Each row has a name. Each question is about the rows just above it.

Fikiz: [122 113 149 116  96 103 139]
divi: [ 81  93 139  91 137  92 129]
Lum: [ 81  92 146  89 135  90 138]
Riru: [ 65  85 136  80 153  82 124]
zimig: [ 74  90 138  86 144  87 128]
mab: [ 69  86 142  83 148  83 134]
gare: [122 113 149 116  96 115 139]
Bafem: [120 112 149 114  97 114 139]
rur: [ 79  91 146  89 136  89 139]
How many entries does [122 113 149] have? => 3
How many entries does [ 79  91 146] have? => 3
How many entries does [122 113 149 116  96 103] have? => 6
Number of entries in [ 81  93 139  91 137  92 129]: => 7
Count the entries of [122 113 149 116  96 115 139]: => 7
Number of entries in [ 74  90 138  86 144  87 128]: => 7

Riru: [ 98 138 122  72 115 126 123 109]
Rofaz: [104 126 132 155 118  75 162 149]
Kal: [181 120 117 169 135 145 109 115]
zimig: [152 126 156 134 153 169 147 145]
Lum: [152 126 156 134 153 118 139 132]
rur: [152 126 156 134 153 118  85 132]
rofu: [181 120 117 169 135 145 109 156]
divi: [114 117 125  67 123 141  92 146]
Count the entries of [ 98 138 122  72 115 126]: => 6
Number of entries in [152 126 156 134 153 118]: => 6
How many entries does [104 126 132 155] have? => 4

gare: [ 92 168 115 169 168 121 169  92 170 102 146 168 169 167 147 118 165 132
 166 135 165 171 168 169 170  92 123 169 120 124 129 106 106 170 114 129
 170 170]
Bafem: [135 124 156 139 130 155 122 137 124 146 151 128 124 125 158 153 127 160
 122 169 126 122 121 124 124 137 160 124 155 155 159 144 142 122 139 163
 130 121]
Kal: [135 126 155 143 131 159 125 134 125 139 152 132 125 127 160 151 127 161
 126 166 130 126 124 131 127 133 158 129 156 158 159 144 141 124 139 169
 129 123]
rur: [ 99 149 104 144 148 106 150 101 153 113 138 146 152 149 132 105 147 118
 150 113 148 155 152 151 152  96 106 148 109 106 114 116 113 149 120 113
 148 150]
divi: [124 124 100 102 118  94 122 120 122 122 118 116 125 121 105 100 118 101
 122  91 118 124 121 116 121 119  92 119  97  95  98 121 118 122 123  94
 115 122]
rofu: [135 109 103  95 108  97 111 131 110 122 113 106 111 113 100 109 109  98
 111  94 106 109 113 108 112 130  95 112 101 103 100 124 122 112 120  97
 108 114]
zimig: [164  76 125  84  78 121  80 158  75 148 111  82  78  78 109 127  79 119
  79 113  85  77  79  78  79 160 116  79 122 116 122 146 146  78 134 115
  78  78]
Fikiz: [122 143 154 155 148 159 143 127 145 138 142 146 143 141 151 147 141 155
 142 160 143 144 140 143 145 124 161 143 155 156 156 137 134 140 138 159
 147 141]
How many entries does [135 109 103  95 108  97 111 131 110 122 113 106 111 113 100 109 109  98
 111  94 106 109 113 108] have? => 24
How many entries does [135 109 103  95 108  97 111 131 110 122 113 106 111 113 100 109 109  98
 111  94] have? => 20
Number of entries in [135 126 155 143 131 159 125]: => 7
Count the entries of [135 109 103  95 108  97 111 131 110 122 113 106 111 113 100 109 109  98
 111  94 106 109 113 108 112 130  95 112 101 103 100 124 122 112 120  97
 108 114]: => 38
How many entries does [ 99 149 104 144 148 106 150 101 153 113 138 146 152 149 132 105 147 118
 150] have? => 19
Count the entries of [135 126 155 143 131 159 125 134 125 139 152 132 125 127 160 151 127 161
 126 166 130 126 124 131 127 133 158 129 156 158 159 144 141 124 139 169
 129 123]: => 38

